Moves between elements:
JN: ^>GQ, %>DG, +>ZQ, @>QT, &>GP
ZQ: ^>NL, %>ZD, +>LB, @>NZ, &>CC
BM: ^>NZ, %>CC, +>JJ, @>NG, &>JN
ZJ: ^>ZH, %>FT, +>GD, @>PC, &>PJ
CC: ^>BM, %>HZ, +>SB, @>GQ, &>DG
MP: ^>GD, %>RP, +>CN, @>MS, &>CM
NB: ^>FT, %>MS, +>RP, @>PJ, &>ZH
FR: ^>QB, %>NF, +>NG, @>LT, &>RC
RM: ^>FF, %>CN, +>GZ, @>RP, &>SF
PJ: ^>CZ, %>PN, +>PH, @>GN, &>SL
FT: ^>ZJ, %>NB, +>MP, @>CZ, &>PN
PH: ^>MS, %>CM, +>SF, @>ZH, &>FT
LB: ^>DC, %>GN, +>PN, @>BZ, &>SB
BZ: ^>ZD, %>JJ, +>HL, @>CC, &>NL
PB: ^>BR, %>QT, +>DG, @>HS, &>FR
DH: ^>LT, %>RC, +>PB, @>BS, &>SM
HQ: ^>SC, %>DR, +>JG, @>NC, &>RM
GD: ^>ZS, %>MP, +>RM, @>NB, &>PH
ZL: ^>TR, %>MC, +>RQ, @>ZN, &>DM
SC: ^>CN, %>HQ, +>ZN, @>SF, &>FF
RQ: ^>SM, %>LT, +>NF, @>ZC, &>BS
NL: ^>HZ, %>ZQ, +>DC, @>DG, &>BM
DC: ^>FB, %>LB, +>PJ, @>ZD, &>JJ
QB: ^>HS, %>FR, +>GP, @>RQ, &>DH
SM: ^>HF, %>RQ, +>FR, @>MC, &>BB
NF: ^>FR, %>BR, +>GQ, @>DH, &>HS
PR: ^>DR, %>HJ, +>BN, @>RM, &>SC
ZH: ^>PN, %>ZJ, +>ZS, @>SL, &>CZ
GQ: ^>NG, %>JN, +>NL, @>PB, &>HT
FB: ^>SB, %>DC, +>CZ, @>ZQ, &>BZ
RP: ^>MP, %>BQ, +>SC, @>PH, &>ZS
GZ: ^>HJ, %>MH, +>ZL, @>SC, &>DR
HT: ^>QT, %>GP, +>BM, @>FR, &>BR
HJ: ^>PR, %>GZ, +>TR, @>CN, &>HQ
NG: ^>GP, %>GQ, +>HZ, @>BR, &>QT
BR: ^>NF, %>PB, +>JN, @>RC, &>QB
DG: ^>JN, %>NZ, +>ZD, @>HT, &>NG
GN: ^>LB, %>HL, +>ZH, @>JJ, &>FB
TR: ^>BN, %>ZL, +>SM, @>MH, &>JG
HF: ^>BS, %>SM, +>QB, @>ZL, &>ZC
FF: ^>NC, %>RM, +>HJ, @>MP, &>BQ
SF: ^>BQ, %>NC, +>DR, @>ZS, &>MP
PC: ^>SL, %>CZ, +>NB, @>DC, &>GN
PN: ^>PJ, %>ZH, +>CM, @>HL, &>PC
MS: ^>NB, %>PH, +>BQ, @>PN, &>ZJ
BB: ^>ZC, %>BS, +>RC, @>BN, &>ZL
BQ: ^>RP, %>SF, +>HQ, @>CM, &>GD
MH: ^>GZ, %>ZN, +>MC, @>HQ, &>PR
CM: ^>PH, %>ZS, +>NC, @>ZJ, &>NB
NC: ^>SF, %>FF, +>PR, @>GD, &>RP
ZS: ^>CM, %>GD, +>FF, @>FT, &>MS
QT: ^>PB, %>HT, +>NZ, @>QB, &>NF
SL: ^>HL, %>PC, +>FT, @>FB, &>LB
DM: ^>JG, %>BN, +>BS, @>HJ, &>MH
CZ: ^>PC, %>PJ, +>MS, @>LB, &>HL
ZN: ^>MH, %>JG, +>ZC, @>DR, &>HJ
LT: ^>RQ, %>DH, +>BR, @>BB, &>HF
DR: ^>HQ, %>PR, +>DM, @>FF, &>CN
GP: ^>HT, %>NG, +>CC, @>NF, &>PB
BS: ^>BB, %>HF, +>HS, @>TR, &>MC
HS: ^>RC, %>QB, +>HT, @>SM, &>LT
ZC: ^>MC, %>BB, +>DH, @>DM, &>TR
JJ: ^>BZ, %>SB, +>SL, @>HZ, &>ZQ
MC: ^>ZL, %>ZC, +>LT, @>JG, &>BN
BN: ^>DM, %>TR, +>HF, @>GZ, &>ZN
SB: ^>JJ, %>FB, +>PC, @>NL, &>ZD
HL: ^>GN, %>SL, +>ZJ, @>SB, &>DC
NZ: ^>DG, %>BM, +>BZ, @>GP, &>GQ
RC: ^>DH, %>HS, +>QT, @>HF, &>RQ
CN: ^>RM, %>SC, +>MH, @>BQ, &>NC
HZ: ^>CC, %>NL, +>FB, @>JN, &>NZ
ZD: ^>ZQ, %>BZ, +>GN, @>BM, &>HZ
JG: ^>ZN, %>DM, +>BB, @>PR, &>GZ

The rows follow the links: the fewer symbols apart two elements are, the more alike their rows tend to be.

Each row is also shifted at random along 3 hidden directions that mean nothing.

Rows with their elements:
-13,106,-57,-21,45,12,-151,51,118,108,144,79,-78,-107,16,-63,-10,55,91,-113,-15,-58,-49,54,35,18,14,-31,71,108,19,89,-115,39,-5,153,40,124,-42,119,-107,6,-91,-216,101,-18,17,81,62,62,-6,-82 | FR
-453,-44,-7,93,162,-21,63,-95,22,-90,13,-37,-35,63,-4,-10,-34,78,16,-48,-85,69,-63,18,144,-62,133,11,-50,77,-1,87,95,-176,-132,214,40,-69,-11,111,133,41,11,28,86,33,2,-4,56,-147,27,-6 | BN
-116,-66,7,9,-94,13,151,-61,45,-76,-109,-153,67,54,-35,-184,70,-68,-29,178,48,69,60,-137,-12,-16,-91,41,-55,61,-27,-19,21,49,19,-131,-12,-124,58,-97,55,-17,120,157,-99,5,-111,11,-83,-9,136,74 | SF
-80,-148,62,35,-11,-19,91,-11,-169,-58,-80,-11,37,150,-111,89,86,9,-82,81,14,4,-27,-46,49,-42,56,167,-130,-154,5,-72,105,-139,-8,-8,-152,-137,86,-19,163,-26,76,223,-80,4,-3,4,39,11,-58,106 | QT
-20,90,-84,-63,-59,-1,-69,169,-105,48,44,76,-4,-127,124,234,-56,-57,-26,-75,31,-101,37,60,-142,77,-94,-174,106,-154,11,-79,5,200,69,-110,-20,146,-39,-42,-112,-14,-131,-129,-5,-24,131,-77,-3,52,-156,-29 | FB
-142,-117,57,60,53,-22,90,-65,-86,-72,-61,-30,18,134,-91,27,45,40,-52,50,-24,46,-40,-33,87,-59,88,127,-116,-54,5,-9,96,-174,-51,66,-75,-133,54,23,161,3,78,171,-23,12,-16,0,35,-48,-2,65 | BS
-192,95,-108,-71,-154,29,6,136,65,54,27,-54,22,-139,79,-97,52,-108,25,80,89,-73,70,-85,-116,72,-209,-110,84,28,-19,-18,-89,300,96,-143,-21,85,22,-59,-137,-34,-29,-103,-53,-37,-23,29,-55,124,26,6 | LT
-327,-78,-37,-6,-95,-18,161,71,-175,-87,-107,-83,78,51,23,131,49,-96,-109,128,54,-14,52,-93,-85,21,-96,-26,-46,-189,-22,-118,127,103,43,-173,-114,-75,77,-114,82,-29,35,165,-125,-3,35,-75,-39,13,-66,98 | PB
113,111,-46,-32,43,-4,-124,57,19,65,88,98,-42,-113,105,124,-105,20,40,-147,-23,-55,3,101,-50,44,4,-143,112,-8,15,16,-34,79,3,26,82,152,-86,32,-122,14,-120,-188,82,-5,91,-47,12,-19,-83,-89 | PC
84,10,8,-11,-23,-15,140,-51,-54,-120,-138,-77,86,-22,166,141,-170,-99,-67,24,-4,84,131,10,-132,29,-70,-223,67,-52,-35,-78,114,119,2,-267,141,-5,-75,-198,-17,34,12,73,-46,41,46,-204,-150,-184,4,-3 | ZC
212,-29,39,-28,-100,-1,110,-33,-38,-59,-126,-79,88,24,41,-3,-21,-97,-56,114,48,46,92,-56,-107,15,-96,-45,4,-48,-22,-93,41,100,60,-254,30,-54,5,-173,-11,-8,69,130,-108,7,-30,-79,-112,-30,42,45 | HQ
195,-82,63,-10,-127,13,112,-60,23,-31,-124,-111,75,83,-89,-175,104,-72,-34,185,60,48,59,-114,-35,-21,-86,117,-63,22,-17,-45,-24,25,60,-181,-43,-127,65,-119,38,-29,136,188,-136,-5,-128,38,-84,49,120,82 | LB
131,-88,106,74,96,-2,57,-203,103,-64,-51,-64,-8,136,-114,-189,6,71,22,38,-60,123,-40,-23,143,-94,137,145,-92,161,0,85,9,-245,-92,115,69,-140,5,44,126,29,120,126,24,26,-114,47,3,-105,154,8 | PR
276,94,-30,-70,-101,15,-53,43,81,62,13,-2,11,-107,69,-65,-27,-63,34,15,52,-25,69,-1,-112,55,-130,-104,97,51,-6,-19,-105,199,77,-158,67,93,-38,-75,-154,-12,-32,-107,-28,-17,-20,-10,-75,63,43,-40 | GQ
-3,-67,48,48,90,-15,-61,-17,-52,27,55,74,-56,90,-130,29,73,100,1,-53,-36,-17,-107,35,134,-51,141,183,-89,-40,23,31,11,-216,-51,201,-89,-48,39,125,95,-6,8,37,46,-1,3,81,118,35,-46,11 | FF
-251,83,-123,-64,-98,9,15,171,-75,10,12,-5,34,-127,141,144,-34,-98,-28,4,59,-78,71,-12,-153,83,-159,-192,97,-112,-14,-76,15,279,77,-154,-24,114,-7,-80,-107,-17,-89,-92,-38,-21,94,-74,-46,49,-96,3 | SC
-13,55,-73,-70,-139,14,11,129,-38,33,-13,-17,39,-98,78,45,13,-100,-19,53,80,-66,72,-38,-142,68,-165,-105,69,-76,-15,-82,-33,241,99,-191,-31,76,14,-98,-108,-34,-42,-50,-70,-31,27,-32,-60,92,-42,14 | NL
-72,-91,67,65,59,0,85,-147,81,-59,-49,-79,-1,118,-109,-191,59,53,15,74,-33,90,-34,-62,130,-75,84,150,-100,127,-1,69,17,-182,-65,102,8,-137,35,46,126,17,114,137,-6,25,-110,64,7,-56,134,32 | NZ
57,-67,47,10,-35,-23,173,-62,-131,-130,-166,-74,97,72,68,143,-85,-82,-96,80,4,78,96,-25,-92,2,-24,-87,-18,-114,-29,-106,144,22,3,-235,37,-84,-16,-176,77,16,67,190,-89,27,24,-164,-111,-143,-14,56 | JG
286,110,-15,-30,57,-15,-67,-27,45,5,20,56,-6,-104,175,132,-206,-13,22,-141,-40,22,50,120,-86,33,7,-233,136,30,-2,8,1,87,-13,-73,191,138,-146,-58,-127,43,-92,-163,82,24,89,-138,-72,-133,-35,-111 | NB
-63,-63,40,51,151,-34,-53,-11,-139,-11,46,111,-53,81,-45,217,-29,106,-31,-131,-77,-19,-99,101,99,-37,185,68,-58,-120,25,2,96,-229,-80,192,-55,-8,-11,113,116,22,-49,18,76,18,97,-22,122,-61,-141,-11 | BM
-179,61,-48,16,89,9,-132,39,69,76,146,82,-90,-53,-22,-28,21,91,71,-112,-40,-53,-90,54,93,-3,68,30,21,80,25,93,-67,-58,-42,242,-9,80,-12,170,-29,9,-78,-167,107,-14,30,94,109,45,-28,-61 | SL
71,-66,41,19,64,-9,-128,73,-131,94,94,149,-72,80,-160,127,114,105,-17,-68,-14,-95,-129,59,100,-25,129,216,-90,-140,36,-8,-8,-198,-7,205,-186,-7,68,148,82,-26,-36,10,28,-25,53,110,167,126,-143,24 | ZJ
98,-23,3,-44,-138,8,90,30,-40,-32,-102,-76,77,-6,24,-12,31,-103,-55,132,67,1,86,-82,-110,30,-133,-30,8,-61,-23,-86,11,143,74,-237,-22,-41,32,-153,-20,-28,52,102,-111,-14,-27,-48,-96,35,23,58 | PJ

Where do the symbols, taken in turn from left to right, take each start?
Answers are names.
112,110,-58,-49,-15,12,-133,99,39,91,99,82,-35,-127,72,65,-46,-5,38,-91,15,-72,2,67,-66,53,-42,-101,105,-3,23,5,-80,129,42,-1,33,146,-47,25,-144,-4,-107,-191,52,-21,62,1,5,62,-64,-72
% ^ + -> NF
16,-5,-16,-34,-103,4,109,2,-22,-60,-100,-93,81,-21,86,19,-38,-103,-47,97,47,32,103,-64,-117,32,-117,-111,33,-34,-33,-77,38,160,50,-235,37,-17,0,-160,-24,-10,39,73,-84,4,-9,-88,-111,-31,31,37
% + + -> GN
-326,-73,-15,15,-65,-10,169,-4,-58,-100,-112,-124,71,57,2,-18,49,-71,-60,140,26,39,49,-109,-24,-7,-67,5,-53,-50,-23,-52,88,51,5,-116,-49,-115,64,-85,93,-14,79,162,-90,6,-34,-34,-52,-30,35,92
^ + -> DH
115,-111,98,58,111,-29,1,-78,-105,-32,-19,56,-17,146,-114,100,13,88,-37,-40,-58,30,-78,53,111,-60,172,162,-104,-73,21,0,81,-274,-66,126,-57,-92,24,66,146,11,35,132,24,24,16,3,79,-49,-61,28
+ ^ & -> RP
384,80,-8,-68,-78,5,-83,61,10,77,26,57,3,-91,67,58,-52,-51,9,-39,38,-46,58,46,-125,57,-80,-95,97,-36,0,-45,-78,155,81,-147,41,113,-48,-73,-144,-9,-58,-105,-11,-21,38,-43,-54,59,-42,-43
& & -> MS
197,118,-33,-27,6,22,-163,30,160,124,119,70,-69,-121,12,-128,-8,40,97,-86,5,-41,-24,46,5,27,-18,-33,89,148,14,87,-156,67,16,88,68,122,-43,86,-147,3,-73,-215,84,-19,-21,80,23,76,43,-89
+ + -> NF
402,106,3,-35,26,-5,-53,-41,61,11,2,37,4,-102,154,86,-196,-26,22,-109,-28,36,71,106,-101,38,-16,-207,140,48,-3,-1,-25,98,3,-119,193,116,-135,-83,-138,36,-64,-140,56,19,52,-124,-89,-111,7,-96
+ @ & -> FR
-175,38,-75,-52,-132,12,80,87,-18,-20,-46,-84,57,-79,91,-5,13,-116,-28,97,77,-22,88,-86,-128,59,-175,-127,59,-37,-26,-63,3,249,82,-201,-10,29,12,-117,-66,-22,0,-4,-83,-16,-3,-42,-85,38,8,32
@ + -> GN
1,41,-47,-57,-128,11,60,60,5,-8,-51,-66,60,-75,83,-19,-5,-106,-19,85,68,-9,94,-61,-124,57,-160,-115,59,-22,-23,-70,-17,225,75,-211,11,28,3,-127,-85,-19,1,1,-75,-14,-10,-44,-91,42,25,19
% @ -> HS
-235,16,-29,38,120,-6,-94,11,22,38,111,79,-78,-7,-38,23,8,105,42,-115,-56,-33,-101,53,118,-28,108,45,-17,37,19,77,-11,-122,-67,257,-21,43,-6,168,33,9,-60,-102,104,0,36,66,120,4,-49,-41
+ % @ -> DC
66,-44,60,54,127,-9,-57,-82,18,7,48,56,-56,82,-97,-26,12,113,24,-73,-66,24,-95,53,139,-61,158,129,-60,54,22,63,1,-236,-79,207,-2,-46,3,124,79,26,13,13,77,13,-14,59,80,-43,14,-20
@ % & -> BN
-222,63,-97,-56,-128,15,55,114,-23,-14,-31,-67,48,-103,112,23,1,-119,-23,81,71,-41,89,-63,-139,67,-183,-157,74,-50,-26,-66,1,267,76,-190,-12,61,6,-100,-92,-22,-29,-45,-68,-21,21,-57,-77,45,-15,18
^ % + -> ZC
61,-28,51,56,180,-36,-63,-64,-77,-17,44,111,-56,68,-15,187,-90,114,-6,-162,-100,17,-85,131,102,-40,203,33,-28,-53,28,34,75,-244,-98,198,30,7,-54,105,84,45,-52,-18,111,31,86,-44,90,-114,-112,-43
% + -> ZL
-70,-117,58,52,78,-28,12,-17,-140,-27,-10,55,-21,140,-112,125,55,75,-55,-17,-35,-9,-86,23,102,-52,142,171,-117,-126,18,-22,89,-229,-49,134,-120,-87,56,75,159,-6,28,128,4,6,33,19,101,-5,-89,58
% % & -> ZD
-279,143,-112,-3,65,8,-102,63,129,57,135,38,-74,-155,108,-20,-70,31,91,-124,-29,-40,-22,60,12,34,-23,-159,110,122,6,98,-68,103,-35,143,98,150,-71,105,-116,27,-120,-258,124,-1,51,16,29,-13,-2,-100
& @ -> ZJ
259,112,-11,-24,63,-1,-121,-10,87,60,81,85,-41,-102,91,49,-132,27,54,-148,-36,-10,3,118,-25,24,30,-134,112,71,12,49,-59,32,-22,36,141,139,-108,28,-124,27,-94,-187,100,5,62,-40,-6,-52,-19,-110
@ % @ -> HS
133,86,-19,-5,87,-4,-150,13,49,70,114,105,-69,-70,33,61,-80,71,58,-155,-50,-36,-51,110,32,11,76,-60,69,41,22,64,-58,-37,-25,140,69,119,-65,89,-75,24,-97,-186,116,-2,60,11,56,-3,-45,-91
+ + -> RQ
-178,-116,43,43,-7,-11,143,-53,-77,-94,-93,-84,48,122,-68,-17,54,-8,-60,103,0,53,-1,-81,45,-42,20,99,-102,-45,-15,-34,99,-94,-21,-29,-61,-140,70,-40,134,-7,95,195,-73,15,-42,-8,-10,-36,28,82
& ^ -> FT
323,87,-8,-50,21,-7,-136,61,-35,79,73,128,-35,-86,78,178,-104,15,12,-137,-16,-58,4,123,-71,47,16,-107,102,-73,18,-20,-40,59,21,-23,54,144,-82,6,-117,10,-111,-159,56,-5,106,-63,10,6,-117,-81
@ & & -> PH
